Below is a small trained network, with its code and all its weights. Each question gives an input and a class and asks what happens when units are switched off, that is, made to give their printed mean instead of their output.

import numpy as np


def w(rows, s, z=0):
    codes = np.array(rows[::2]) - 128.0
    scale = np.full(codes.shape[1], s)
    scale[-1] = z or s
    return codes * scale


def f(y):
    return np.maximum(y, 0)


def log_softmax(a):
    a = a - a.max(-1, keepdims=True)
    return a - np.log(np.exp(a).sum(-1, keepdims=True))


def net(x, mask):
    res = np.array(x, float).reshape(1, 5) / 4 @ E
    y = f(res @ A[0][:, :-1].T + A[0][:, -1])
    res = res + np.where(mask, y, B[0][:, -1]) @ B[0][:, :-1]
    return log_softmax(res[-1] @ U[:, :-1].T + U[:, -1])


A, B = {}, {}
E = w([
[34,93,185,117,135,9,133,122,175,215],'x0',
[144,127,125,123,129,134,125,124,152,123],'x1',
[108,118,79,174,255,186,47,61,126,205],'x2',
[122,123,124,142,125,126,132,120,133,120],'x3',
[207,128,90,193,33,110,155,189,135,231],'x4',
],0.012)
A[0] = w([
[210,187,107,173,88,125,174,185,93,87,210],'n0',
[149,106,83,187,114,136,100,152,148,177,71],'n1',
[102,126,155,122,224,86,41,32,118,120,125],'n2',
[90,72,219,135,138,58,104,134,194,177,161],'n3',
[146,137,96,124,165,231,66,57,79,57,199],'n4',
[158,127,163,151,24,101,197,200,189,170,82],'n5',
[108,141,208,61,121,108,153,140,122,21,255],'n6',
[168,145,98,171,178,155,125,165,95,251,28],'n7',
],0.011,0.0043)
B[0] = w([
[182,69,138,157,133,113,8,206,99,111,218],'n0',
[121,68,76,141,91,99,197,213,168,58,182],'n1',
[77,189,184,122,154,156,108,39,163,194,230],'n2',
[97,172,161,88,117,63,188,110,174,246,217],'n3',
[203,146,191,153,175,104,199,107,60,55,250],'n4',
[145,162,215,141,86,88,170,75,16,169,223],'n5',
[36,34,73,164,85,203,199,163,214,57,211],'n6',
[95,39,129,192,139,168,203,178,183,159,205],'n7',
],0.011,0.021)
U = w([
[127,73,76,152,155,176,137,165,126,69,194],'0',
[144,185,157,123,138,107,166,98,40,124,231],'1',
[80,89,83,89,104,107,166,141,179,140,30],'2',
[105,183,126,116,163,140,60,80,140,159,2],'3',
[154,108,104,119,96,106,3,148,49,119,103],'4',
],0.015,0.0036)

Each question gives the input, the list of numbers given to net, and the class t.
The units are the neurons (one row each of A and B). Each row of codes is followed by its name. A weight is (code - 128) times the scale printed after its matrix; where a second scale follows, it is the last column's (A, B and U).
mask holds one flag per neuron, in row order. A switched-off neuron (its flag False) gives its mean, the last column of its row in B, instead of its output. The means were averaged over made-up inputs and are rounded, as every weight is.
A unit's drop is (log p(t) with every unit on - log p(t) with that unit switched off) / (log p(t) with every unit on - log p(t) with every unit switched off).
The circuit of an input: a set's keep is (log p(t) with only the set's units on - log p(t) with every unit switched off) / (log p(t) with every unit on - log p(t) with every unit switched off). Starting from all 8 units, units are removed one at a time, each time the one whose removal leaves the highest keep (on an exact tie, the one counted first), for as long as the keep stays at least 0.8.
circuit, biggest first: the units of the circuit, biggest drop first
most important unit: the unit with the biggest drop
top k neurons: the k neurons with the biggest drops, biggest first
drop of u: that unit's drop, to one decimal
input [1,-3,-2,-4,-7], class 2: circuit, biggest first : [n6]
input [-5,1,3,-3,1], class 0: top 3 neurons : [n5, n3, n2]
input [0,0,-1,3,4], class 4: circuit, biggest first : [n4, n3, n6]
input [5,-3,2,-5,-1], class 3: top 2 neurons : [n6, n4]
input [-8,3,6,2,-1], class 1: top 2 neurons : [n4, n6]
input [-5,8,0,8,-8], class 0: top 2 neurons : [n6, n5]
input [2,1,8,-5,0], class 3: top 3 neurons : [n2, n6, n5]
input [3,2,6,3,0], class 3: top 2 neurons : [n2, n6]
input [1,-6,-5,6,-5], class 2: top 2 neurons : [n4, n0]
input [4,1,-4,-6,0], class 2: top 4 neurons : [n4, n6, n2, n3]
input [-1,-4,-2,3,8], class 4: top 2 neurons : [n0, n4]
input [-1,8,-8,8,4], class 4: top 2 neurons : [n0, n4]
input [1,6,2,6,-8], class 3: top 2 neurons : [n2, n5]
input [-7,7,4,8,-3], class 1: circuit, biggest first : [n4]
input [0,2,-5,6,8], class 4: top 4 neurons : [n0, n4, n3, n2]
input [7,4,0,-6,6], class 1: top 2 neurons : [n5, n6]
input [0,8,-2,4,8], class 4: top 3 neurons : [n0, n4, n3]
input [6,8,5,-2,0], class 3: top 2 neurons : [n2, n6]
input [6,3,7,4,-8], class 3: drop of n2 : 0.3
input [8,1,-7,4,3], class 1: most important unit : n5
input [-2,8,-5,-4,2], class 4: drop of n0 : 0.3
input [8,6,-4,7,3], class 1: drop of n5 : 2.9
input [6,6,-8,4,6], class 1: drop of n5 : 4.7
